Below is a small trained network, with its code and all its weights. Each question gives an input and a target symbol and asks what happens when units are switched off, that is, made to give their printed mean instead of their output.

import numpy as np


def w(rows, s, z=0):
    codes = np.array(rows[::2]) - 128.0
    scale = np.full(codes.shape[1], s)
    scale[-1] = z or s
    return codes * scale


def norm(h):
    return h / np.sqrt((h * h).mean(-1, keepdims=True) + 1e-5)


def f(y):
    return y / 2 * (1 + np.tanh(0.7978845608 * (y + 0.044715 * y**3)))


def softmax(a):
    e = np.exp(a - a.max(-1, keepdims=True))
    return e / e.sum(-1, keepdims=True)


def log_softmax(a):
    a = a - a.max(-1, keepdims=True)
    return a - np.log(np.exp(a).sum(-1, keepdims=True))


def net(x, mask):
    ids = ['ΘΞΣΦβζηλμπτψω'.index(c) for c in x.split()]
    T = len(ids)
    res = E[ids] + P[:T]
    r = norm(res)
    for j in range(2):
        rows = slice(3 * j, 3 * j + 3)
        q, k, v = (r @ M[0][rows].T for M in (Q, K, V))
        z = softmax(np.where(np.tri(T) > 0, q @ k.T / 3**0.5, -1e9)) @ v
        o = O[0][rows]
        res = res + np.where(mask[j], z, o[:, -1]) @ o[:, :-1]
    y = f(norm(res) @ A[0][:, :-1].T + A[0][:, -1])
    res = res + np.where(mask[2:18], y, B[0][:, -1]) @ B[0][:, :-1]
    return log_softmax(norm(res)[-1] @ U[:, :-1].T + U[:, -1])


Q, K, V, O, A, B = {}, {}, {}, {}, {}, {}
E = w([
[146,100,137,150],'Θ',
[143,163,158,127],'Ξ',
[126,160,152,152],'Σ',
[137,161,155,149],'Φ',
[87,116,128,126],'β',
[147,115,147,79],'ζ',
[128,91,126,142],'η',
[114,155,147,152],'λ',
[123,113,127,161],'μ',
[87,114,127,126],'π',
[105,139,153,131],'τ',
[173,53,254,130],'ψ',
[115,111,120,160],'ω',
],0.027)
P = w([
[66,99,253,188],'0',
[78,97,199,172],'1',
[87,112,160,165],'2',
[98,124,128,157],'3',
[102,133,98,150],'4',
[107,140,66,144],'5',
[109,152,30,137],'6',
[101,168,1,131],'7',
],0.0069)
Q[0] = w([
[238,90,119,61],'h0',
[111,102,135,162],'h0',
[58,135,163,174],'h0',
[2,139,139,111],'h1',
[58,121,108,187],'h1',
[92,202,135,180],'h1',
],0.015)
K[0] = w([
[97,90,219,128],'h0',
[169,123,93,137],'h0',
[192,152,53,119],'h0',
[161,165,54,151],'h1',
[194,155,42,89],'h1',
[109,119,4,111],'h1',
],0.013)
V[0] = w([
[136,158,140,106],'h0',
[3,157,127,79],'h0',
[171,153,169,117],'h0',
[183,166,232,160],'h1',
[172,132,159,234],'h1',
[198,142,109,75],'h1',
],0.0073)
O[0] = w([
[202,96,164,164,118],'h0',
[253,142,212,16,181],'h0',
[186,167,55,170,133],'h0',
[204,147,20,109,228],'h1',
[152,191,59,156,215],'h1',
[178,27,134,127,2],'h1',
],0.0054,0.0049)
A[0] = w([
[132,103,163,147,200],'n0',
[154,196,155,192,214],'n1',
[124,180,110,66,160],'n2',
[117,187,178,149,179],'n3',
[123,146,112,105,91],'n4',
[181,132,111,155,97],'n5',
[111,118,143,186,188],'n6',
[86,73,114,189,168],'n7',
[210,122,56,44,1],'n8',
[153,198,107,136,25],'n9',
[40,89,86,120,164],'n10',
[116,177,78,100,131],'n11',
[190,123,132,8,8],'n12',
[101,83,2,226,127],'n13',
[96,115,180,104,83],'n14',
[220,70,130,55,124],'n15',
],0.011,0.0028)
B[0] = w([
[114,98,92,160,139],'n0',
[100,92,133,103,255],'n1',
[189,130,193,146,180],'n2',
[176,85,87,88,222],'n3',
[154,146,153,113,131],'n4',
[64,125,135,88,138],'n5',
[93,100,67,197,173],'n6',
[163,158,63,145,162],'n7',
[9,158,174,163,172],'n8',
[156,101,117,70,176],'n9',
[218,151,120,78,157],'n10',
[209,92,158,108,172],'n11',
[81,236,101,165,175],'n12',
[144,131,122,254,198],'n13',
[114,98,103,198,132],'n14',
[125,209,131,151,175],'n15',
],0.007,0.0077)
U = w([
[96,139,78,234,163],'Θ',
[160,133,99,154,71],'Ξ',
[19,140,51,92,75],'Σ',
[188,131,163,50,182],'Φ',
[113,124,120,118,81],'β',
[41,94,184,117,188],'ζ',
[70,104,163,118,155],'η',
[69,11,57,105,89],'λ',
[153,129,105,135,17],'μ',
[147,133,136,115,50],'π',
[89,165,81,109,3],'τ',
[154,83,213,150,188],'ψ',
[69,239,166,127,172],'ω',
],0.012,0.0041)

Each question gives the input, a string of symbols that net reads in full, and the target symbol t.
The units are the heads (3 rows each of Q, K, V and O) and the neurons (one row each of A and B). Each row of codes is followed by its name. A weight is (code - 128) times the scale printed after its matrix; where a second scale follows, it is the last column's (O, A, B and U).
mask holds one flag per unit, heads first, then neurons. A switched-off unit (its flag False) gives its mean, the last column of its rows in O or B, instead of its output. The means were averaged over made-up inputs and are rounded, as every weight is.
A unit's drop is (log p(t) with every unit on - log p(t) with that unit switched off) / (log p(t) with every unit on - log p(t) with every unit switched off).
The circuit of an input: a set's keep is (log p(t) with only the set's units on - log p(t) with every unit switched off) / (log p(t) with every unit on - log p(t) with every unit switched off). Starting from the 12 units with the biggest drops (on a tie, the unit counted first), units are removed one at a time, each time the one whose removal leaves the highest keep (on an exact tie, the one counted first), for as long as the keep stays at least 0.8.
circuit, biggest first: the units of the circuit, biggest drop first
unit that matters most: the unit with the biggest drop
top k neurons: the k neurons with the biggest drops, biggest first
which heads matter: for each layer, one digit per head in row order, 1 if its drop is at least 0.15 and else 0, layers parted by /
drop when u is switched off: that unit's drop, to one decimal
input Φ τ ζ β, target λ: which heads matter -> 11
input β Ξ μ Θ Φ Σ ζ τ, target λ: top neuron -> [n13]
input τ η Θ Θ π ζ Σ, target λ: which heads matter -> 01
input ζ λ ζ λ η ζ β, target λ: which heads matter -> 01
input μ λ Ξ λ Φ, target Φ: circuit, biggest first -> [n9, n12, n13]
input Θ λ π η λ β, target Φ: circuit, biggest first -> [n10, h0]
input Θ λ ζ Θ τ, target Θ: circuit, biggest first -> [h0, n13]
input μ Φ λ π ζ π, target λ: circuit, biggest first -> [h1, n14, n10]
input π Θ ζ π τ, target ζ: circuit, biggest first -> [h1, n12]
input Σ λ Θ β ζ λ β, target Φ: which heads matter -> 10
input Θ ζ λ ζ ζ Θ π, target Θ: which heads matter -> 11
input Φ β λ ζ π Σ, target ζ: which heads matter -> 01
input λ λ λ π β, target ζ: which heads matter -> 11
input ζ ω Φ Φ λ ζ, target ω: unit that matters most -> n8
input ψ ζ τ, target λ: which heads matter -> 00
input ζ λ π π, target ζ: top 3 neurons -> [n14, n11, n9]
input ζ η λ, target Σ: top 4 neurons -> [n13, n1, n3, n10]
input Φ π η Σ, target Σ: top 2 neurons -> [n13, n1]
input λ η τ, target Σ: which heads matter -> 10
input λ λ λ Σ ζ π, target λ: unit that matters most -> h1
input β ζ τ ζ λ λ λ π, target Φ: which heads matter -> 10
input π λ ζ Φ, target λ: which heads matter -> 11
input λ λ λ λ β Θ π Φ, target ζ: top 2 neurons -> [n13, n12]
input ζ η μ π η λ, target Σ: top 2 neurons -> [n13, n3]
input λ π λ, target ζ: top 2 neurons -> [n1, n10]
input η ζ ζ η τ, target Σ: top 2 neurons -> [n13, n3]
input Θ Ξ Ξ ζ λ ζ λ, target λ: unit that matters most -> h1
input ζ λ ζ Θ π Σ, target ζ: top 3 neurons -> [n13, n1, n12]
input λ λ η λ π λ, target ζ: drop when n13 is switched off -> 0.2
